(in the rows, 128 means zero)
Known rows:
[148 137 131 164 103 136 127 151 128 134 155  79 180 134  89 150 124 166
 117 137 103  72 123 203 133 109 138 115 118 157 123] : flekabrun
[143 117 132 136  94 144  84 101 152 126 166 105 158 158 101 115 122 164
  95 122  81  65 140 167 130 146 132 130 141 127 113] : pedul
[137 138 124 162  99 137 112 131 136 130 160  86 155 132 100 142 127 148
 102 133  76  70 132 184 130 117 134 114 143 149 114] : todrel
[136 129 116 146 102 143 116 133 178 120 176 108 154 119 119 150  82 168
 106 165 123  94 181 136 125  99 181 142 132 144 119] : plupek
[158 110 103 147 127 104 153 134 112 104 126  83 125 110 107 102  79 189
  97 114 118  73  92 168 117 174 136 104 154 164 166] : mapo
[151 138 136 106  75 143 140 130 137 153 158  90 153 141 106 126 119 169
  96 123 103  79 156 208 131 128 143 119 129 133 135] : vuplos
[128 145 118  84  86 142 149 131 160 154 191  94 150 131 133 115 104 149
 105 181 118  94 163 181 119 126 196 105 130 133 105] : kage
[148 142 142 108  66 147 137 124 142 150 161 104 152 144 101 122 118 159
 101 126  95  83 159 211 133 134 134 125 140 123 137] : lunok
[155 122 149 156  76 138 106 150 149 126 163 124 177 136  84 112 118 173
 111 142 116  69 128 195 132 151 145 149 132 119 118] : modol
[149 127 132 146  97 139 116 129 141 129 164  94 166 142  94 131 117 166
 109 134 101  74 133 185 133 131 137 121 128 142 123] : skofum
[171 132 147 156  67 146 105 120 188 140 151  98 157 133  26 121 109 132
 138 116  85  53 160 178 119 159 148  90 119 156 125] : pase
[172 132 144 152  69 144 109 123 190 140 153  98 154 128  30 121 107 133
 136 118  89  55 158 172 116 161 150  87 120 159 124] : skesta
[170 144 145 155  70 142  88 119 177 159 142  86 165 151  16 138 124 146
 137 116  96  55 156 194 101 151 146  93 102 179 124] : fani
[169 148 143 177  75 138 136 159 179 139 144  84 168 100  28 147 108 126
 150 131  88  58 145 190 118 131 154  76 117 176 122] : dremosam
[169 151 152 151  63 144  84 114 184 157 143 101 162 150  12 136 125 139
 142 120  90  62 157 194  96 159 136 101 113 174 125] : guskoplu
[166  86  98 174  91 122 141 110 159 141 136  67 117 150  23 116 101 128
 120 133 127  73 149 184 100 185 164 104  98 213 161] : mogan
[201 122 144 103 119 139 148 110 188 102 130  88 182  97  52 111  45 189
 169  88  94  63 117 139 120 171 123  35 125 169 158] : droba
[157 137 118 143  82 146 114 136 215 132 167  88 147 111  63 127  80 137
 140 155 118  65 200 126 107 135 204  94 114 173 111] : stumuvok

Facts:
trivok φ:brisko
droba τ:mapo
tere φ:diruk
skofum φ:zusto
brimo φ:droba τ:flekabrun
vuplos φ:ninak
flanu φ:droba τ:flidipi
zastonum φ:bemum
bralin φ:stistu
skesta τ:mogan
kugren φ:neskofol
brodri φ:klosa
pedul φ:flidipi τ:skofa
lalole φ:skivik
fani τ:natrur
modol φ:paskan τ:govas
lunok φ:ninak τ:stoba
vokigel φ:skasko τ:pudrimen
kage φ:ninak τ:skivik
natrur τ:radroples
bimor φ:bivu
remumil φ:flugur
statran φ:mogan τ:droba
ruso φ:paskan τ:vemiflis
bedir φ:droba
grutruk φ:paskan
klugral φ:pebretro
pase τ:beklel
saka φ:mogan
godega φ:klosa
plikuno φ:rugram
kliske φ:stama
vemiflis φ:stama
plupek φ:lela τ:lomaflos
stoba φ:grebafluk τ:drizar
lomaflos φ:natrur
vuter φ:rugram τ:rugram
todrel φ:flotro
boklan φ:pase
skivik τ:stumuvok
stafes φ:flidipi
bevol φ:natrur
flekabrun φ:dremosam
pitrol φ:dremosam τ:grebafluk
zivar φ:guskoplu
broli φ:bidriklu
plekon φ:flidipi τ:vuter
natozes φ:stumuvok
radroples φ:neskofol τ:stama
drobrel φ:dremosam
stumuvok τ:plupek
pebretro τ:ribera
skofa φ:diruk
lera φ:fani
zetrem φ:rugram τ:flanu
beklel φ:diruk τ:brimo
klidros φ:flotro
desten φ:skesta
drizar φ:mogan
pudrimen φ:rugram τ:kage
gistan φ:bivu τ:trivok
skubratrir φ:bemum
govas φ:pase
stetir φ:grebafluk
grebafluk τ:zusto
mapo φ:mogan
brebi φ:flotro
guskoplu τ:fani
tezi φ:tobu
zusto τ:statran
trovek φ:lela
skira φ:skasko
ribera φ:ninak

Rows:
No name comes twice in this set of rows, the named rows included.
[153 140 117 134  84 145 117 136 209 136 174  83 151 116  64 113  89 128
 146 166 116  62 185 133 105 146 208  82 113 172 101] : skivik
[172 117 140 139  91 141 165 172 160  99 174  97 157  73 109 134 128 159
 104 120  88  79 104 164 142 158  83 117 159 152 116] : pitrol
[143 104 113 158 102 131 133 116 131 125 157  92 143 155  86 122 112 152
 105 147 115  90 129 191 125 154 136 139 128 164 147] : saka
[147 117 139 166  90 148 110 120 127 134 163  89 178 169  80 128 124 155
 113 126  92  63 142 209 153 118 137 125 114 128 129] : radroples
[126 125 129 123 106 134 128 113 175 139 207 127 159 127 109 127  98 136
 105 197 104 101 118 167 120 135 187  99 134 123  89] : vokigel
[191 179 150 166  95 133  97 131 155 145 204  68 114 148  16 129 124 162
 121 113 151  51 159 150 145 150 148  50  93 165 138] : rugram
[156 120 143 155  84 134 108 155 144 130 160 111 180 136  88 116 119 183
 106 139 124  64 125 194 130 145 154 144 122 127 116] : grutruk
[144 101 108 160 107 129 132 120 122 130 154  78 146 159  87 128 115 162
 101 142 122  85 127 195 124 146 142 134 115 172 147] : drizar
[176 148 141  85  39 147 153 129 178 185 143  77 133 126  55 118 110 146
 109  98  99  60 195 211 113 150 171  76 113 153 142] : ninak
[161 102 110 143 114 115 158 134 128 100 141  91 125 107 105 104  93 175
  96 118 112  81  98 165 123 183 117 116 158 162 157] : statran

Now the same nodes, written a new way:
Known rows:
[120 112 154 147 125  85  95 130 126 133 106 132 159  93 156 109 146 133
 106 165 118 128 138 128 114 107  76  96 159 146  57 150 115 112 136 131
 144 137 172] : radroples
[124 120 131 150 127 124 127 108 145 110 116 124 158 145 138 130 100 131
 108 133 127 132 137 125 138 126 130 140 123 128 130 126 129 119 132 119
 131 139 138] : vemiflis
[169 127 132 149 119  95 127 107 129  99 128 109 180 121 184 139 100 153
 132 138 148 135 128 127 183 128 164 125 121 126 141 141 162  71  94 142
 156 127 145] : saka
[144 110  85 139 159 115 119 102 137 132 110 126 138  84  56 108 126 128
 131 109 126 108 165 118 135 114 145 129 120 128 127 147 137 193 125 142
 140 153 134] : lunok
[135 126 125 156 131 130 122  86 139 121 130 118 171 101 157 117 123 120
  78 119 119 134 196 132 123 132 166 165 125 122  90 106 102 111 162 124
 162 146 140] : tere
[126 121 133 149 127 122 128 109 145 110 118 124 157 145 139 130 101 132
 108 132 128 132 137 125 140 126 131 139 122 127 131 126 127 117 132 118
 129 138 135] : remumil
[149  94 117 124 199 162 123 130 172 135 116 100 135  77 168 136  94 125
 143 150 173 111 117 114 154 108  59 121 140 201  89  99 129 134 157  82
 216 129 155] : pudrimen
[124 120 132 150 126 123 127 109 145 110 117 124 157 145 139 129 101 131
 107 133 126 132 137 126 138 126 131 140 122 127 129 126 126 118 132 118
 129 138 137] : stetir
[ 49  81 142 126 154  87 103 144 143 132 127 142 110  71 143 182 173 126
 136 114 134 139 228 127 167 132 150 116 143 106  83 192 149 132 138 103
  86 112  92] : droba
[133  90 147 128 161 147 121 171 167 138 129 122 135 147 127 118 136 129
 138 150 163 113 139 117 137 127 135  86 152 154  91  88 169 146 124  94
 195 160 126] : zetrem
[124 120 132 150 126 124 127 109 145 110 117 124 158 145 140 131 100 131
 107 134 127 132 136 125 139 125 132 140 122 128 130 127 127 119 132 118
 129 138 136] : skubratrir
[ 67  60 110 142 136 144 115 133 163 115 111 138 134 118 109 137  99 134
 134 106 122 133 195 123 122 130 118 137 128 126 114 163 188 167 122 153
 143 172 173] : flanu
[114 102 142 119 156  77 114 142 135 139 107 133 102 100 143 142 134 130
 125 123 146 135 170 120 145 164 144 132 131 121 113 139 122 127 131 121
 146 155 115] : skesta
[118 106 130 140 139 114 119 116 157 127 100 127 149 112 128 132 135 134
 117 148 134 128 148 124 122 123 118 127 136 135  97 141 141 151 123 121
 154 152 153] : gistan
[108 125 165 150 125 109 145  88 163 127  79 121 129  95 107 144 144 141
 104 230 125 105 125 123 113 148 107 159 145 159 139 125 159 167  93 117
 172 152 162] : ruso
[147 109 118 131 141 114 114 153 149 124  64 124 167 201 118 120 140 124
 119 178 157 154 105 115  93 133 124  97 138 121  88 138 119 169 120 125
 167 189 171] : plekon
[114  91 139 108 166  35 102  94 142 155  79 126 121  64 158 146 118 131
 155  78 151 129 156 128 140 134 123 161 100 145 121 141 121 143 150  97
 174 143  99] : skivik
[ 89 102 103 126 134 169 135 116 225 113 119 147  85  51 162 142 144 171
  89  93 118 137 158 128 169  83  59  99 149 115  74 156 133 173 118 103
 102 168 172] : brimo

Rows:
No name comes twice in this set of rows, the named rows included.
[129 121 137 135 146  94 117 112 120 133 137 125 125  93 171 129 122 117
  87  96 129 140 213 128 145 171 188 171 120 110 108 108  86  89 169 124
 152 150 105] : diruk
[149 113 138 121 151  79 118 156 124 130 114 135 128 205 130 124  76 124
 127  91 152 144 111 114 121 192 156 142 109 102 142 120 103 103 121 133
 135 154 108] : flidipi
[114 102 149 121 150  67 105 149 125 143 110 136 105  93 152 134 139 130
 122 131 141 134 168 121 141 159 128 121 141 125  97 144 115 116 135 127
 147 153 125] : guskoplu
[157 126 128 141 133 109 119 126 144 118 103 127 177 209 130 116  92 128
 116 120 141 142  82 120 106 136 123 126 116 117 114 124 107 119 120 119
 132 140 137] : stafes
[109 134 177 139 129  82 148 107 132 123 106 125  93 116 133 153 108 134
 102 186 130 117 135 120 151 188 143 177 126 138 186 111 125 111 113 114
 138 142 109] : paskan
[ 74  94 118 152 118 142 119 113 153  94 126 133 151 129 150 145  88 133
 113 102 111 142 173 129 157  99 111 134 120 122 130 157 145 120 149 120
  90 136 145] : bedir
[152 112 126 131 145  99 112 131 155 134  86 130 168 177 119 117 124 132
 126 135 148 138  94 118  92 135 110 113 130 124  81 137 120 151 111 122
 159 153 152] : pedul
[164 129 137 150 122  93 126 106 128 101 133 109 184 116 180 148 118 151
 135 145 150 133 137 128 186 124 173 121 125 124 131 150 165  70  91 135
 146 111 134] : mapo
[149 132 108 128 147 157 138  93 213 141 121 133 105  22 168 114 184 158
  56 113 125 129 181 130 133 119 114 128 155 116  31 108  94 170 129 109
 177 183 171] : beklel
[103  97 158 131 113  45 103  93 157 147  73 137 174 128 118 121 170 140
 144 103 129 126 151 139 107  94 160 119 114 120 100 134 166 176 120  91
 160 160  99] : plupek
[120  82 127 138 148 120 123 123 158 137 113 133 141 127  93 120 100 135
 135 114 134 113 156 119  96 164 136 153 126 132 113 130 177 162  97 156
 183 162 159] : stoba
[138 115 153 139 146 152 129 156 156 119 145 118 147 169 153 121 112 126
 122 142 155 120 121 121 163 113 138  92 141 148 116  77 141 105 143  76
 156 134 103] : plikuno

Now the same nodes, written a new way:
Known rows:
[132 131 152 130 127 140 114 183 144 156 121 142 119  99 148 116 122 128
 131 153 141 124 115 117 116 134 106 124 121 109 142 111 126 113 129 140
 160 105  98] : bralin
[120 109 154 129 116 150 110 174 151 143 135 139 118 106 144 113 126 135
 133 139 136 137 130 123 127 138 106 127  98 114 125 110 112  91 117 142
 176 114 118] : stistu
[121 111 154 124 113 139 111 166 147 146 130 132 123 109 136 117 126 137
 136 143 136 135 130 143 126 133 119 126  74 115 139 114 124  96 121 140
 149 131 146] : flotro
[131 134 152 131 133 132 116 179 143 154 121 139 119  97 138 115 120 130
 131 152 139 121 117 125 107 133 106 124 118 112 154 115 131 109 131 139
 156 113 109] : brebi
[140 124 156 133 137 130 113 182 140 164 113 134 137  99 140 116 122 122
 134 159 141 129 127 103 135 122 108 122 108 109 151 121 131 128 126 131
 169 123 109] : pedul
[120 109 154 129 117 150 110 174 150 142 135 139 118 105 143 113 125 134
 132 140 136 137 130 125 127 138 106 127  98 114 126 110 113  92 117 142
 177 115 118] : neskofol
[130 139 149 132 124 129 111 177 143 157 112 133 136 105 152 115 122 120
 141 161 140 128 128 120 118 118 112 124  95 112 160 134 131 137 127 134
 144 130 119] : pitrol
[120 110 151 128 109 142 107 173 152 143 129 135 131 112 155 116 128 127
 139 145 139 145 136 119 152 128 115 126  75 114 123 117 117 111 116 137
 164 130 126] : skesta
[137 140 154 129 128 132 112 185 142 148 118 136 137 106 137 115 123 125
 137 154 142 132 130  96 140 126 119 118 106 110 144 124 127 128 127 137
 159 111  91] : gistan
[144 119 158 129 131 142 114 182 139 172 115 138 130  99 140 119 124 127
 132 156 141 126 117 108 127 130 112 121 110 104 144 111 129 119 128 136
 162 110 108] : zastonum
[138 145 152 133 106 124 110 186 149 182 115 133 113 109 175 120 145 105
 134 145 148 129 124 113 150 122 109 117 123 112 124 144 128 141 131 141
 155 129 107] : vuter
[136 129 151 125 117 140 112 179 142 163 115 140 125 104 152 121 125 127
 136 157 142 125 112 124 127 131 119 122  97 105 141 109 132 122 130 139
 137 112 111] : tezi
[132 130 146 125 119 151 110 187 140 153 110 147 131 101 169 116 123 112
 140 169 147 137 123 110 161 126 118 119  95  97 116 103 131 140 119 132
 152 106  78] : modol
[128 133 151 130 122 111 105 179 140 150 109 133 131 107 158 119 123 110
 133 150 145 133 119 105 145 121 109 124  97 111 137 108 130 140 126 136
 129 125  96] : vokigel
[152 118 160 135 110 136 110 183 151 180 123 139 169  99 153 127 124 127
 132 155 135 121 101  83 127 132 124 130 123  92 147 104 111 126 135 142
 157 109  97] : saka
[144 119 158 129 131 142 114 182 139 172 114 138 130  99 139 119 124 128
 132 156 141 126 117 109 127 130 112 121 110 104 144 112 128 118 127 136
 160 110 108] : skubratrir
[140 118 153 130 133 153 111 190 137 163 110 145 136  96 158 115 122 113
 136 168 146 137 127  93 161 124 111 119 109  97 119 106 127 137 117 130
 178 103  74] : ruso
[111 122 147 140 112 171 103 172 149 148 126 137 139 113 163 101 122 121
 144 150 134 141 155 107  96 118  92 132  98 118 143 158  91 131  99 138
 192 121 117] : zusto

Rows:
No name comes twice in this set of rows, the named rows included.
[129 107 157 139  88 141 105 174 168 153 147 140 172 105 160 124 127 134
 133 139 127 131 109  90 128 141 123 139 114  97 130 100  88 102 128 151
 172 114 101] : mogan
[143 151 156 133 112 128 112 189 147 173 120 131 119 110 155 116 144 113
 133 142 147 128 134  96 148 124 113 113 133 114 126 150 124 136 130 144
 170 116  95] : zetrem

Now the same nodes, written a new way:
Known rows:
[154 125 198  82 140 143 125 107 189  93  88 123 112 146 148 174 106  88
 152 146  89 125  92 178 122  94] : zusto
[118  91  92  86 133 196 115 160 111  66 133 168 119 106 150 102  52 135
  30 176 126  88 141  98 105 116] : skofa
[180 114  92 117 153 138 140 134 175 171  94  86  94 144 214 138  64 156
 127  94  70 124  97 144 180  95] : natrur
[116 127  53  99  81  88  72 115 130  67 107 155 144 115 232 122 138 133
 144 131 140 139 171 161 132 180] : flekabrun
[157 115 163 119 143 187 101 137 164 148 143  83 104  88 111 114 109 156
 196  91  98 131 144 183 134 112] : skivik
[112 142 103 106 118 142  99 121 119 111 128 157 125 109 161 115 109 136
 104 142 133 127  94 118 138 135] : trovek
[122 107  83 126  98 137 116 111  92 176 155 152 162  93 168 136 151 112
 163 218 126  37  51 140 137 116] : drizar
[148 143 117  69 128 109  96 113  91 109 187 107 162 113 175 101 119 107
  85 202 124 124  86 138 166 113] : stoba
[144 107 145 107 128 165 101 138 192 146 103  94 112 117 191 136 107 138
 143 157  98 154 116 167 128 123] : pase
[158 111 187 139 164 162 101 109 170 168 145  91 103 106 123 125 105 197
 141 107 115 111 155 199 126 136] : stumuvok
[112 142 103 106 118 142  99 119 118 111 129 157 124 110 162 115 108 137
 105 143 133 126  94 118 138 136] : godega
[137 121 116 122 136 168 135 137 161 137  99  89  97 132 184 150 103 174
 134 121  92 140  95 150 133 113] : stama
[105 137 128 137 106 202  63  54 188 129 135  44  98 116 191 180 104 147
 108 107 101 159  85 134 112  66] : paskan
[109 156 116 119 132 140  89 117 127 123 137 161 121 111 161 106 111 137
 111 137 141 147  62 105 143 131] : bedir
[110 144 102 107 117 145 100 120 117 110 129 156 124 110 161 116 109 137
 103 143 132 126  94 117 137 137] : govas
[138 135 155 134 154 122  78  87 130 152 162 165 128 106 135 101  95 183
  75 119 158  91 146 154 144 161] : plupek
[ 98 177 106  72  85 143 176 111 118 172 111 127 166 104 101 147  65 111
  94 146 173 146 124 118 159 165] : plikuno
[111 144 105 106 117 144 101 121 121 115 127 157 124 110 160 117 109 138
 106 144 131 125  96 120 139 136] : tezi

Rows:
No name comes twice in this set of rows, the named rows included.
[ 95 156 100 123  99 163  53  62 140 117 151 125 124 106 180 137  99 126
  82 116 136 137  85 101 136  95] : grutruk
[122 178  98  44  70 169 160 141 119 165 132 116 170  65  58 110  61  49
 189 106 152 159 139 115 182 128] : pudrimen
[114 141 124 125 133 136  94 105 119 127 141 162 123 112 153 114 106 169
  85 136 147 111 114 131 134 151] : lomaflos
[121 140 109 100 120 134  92 118 124 117 132 159 128 107 160 109 102 121
 107 142 128 125 100 123 148 130] : gistan

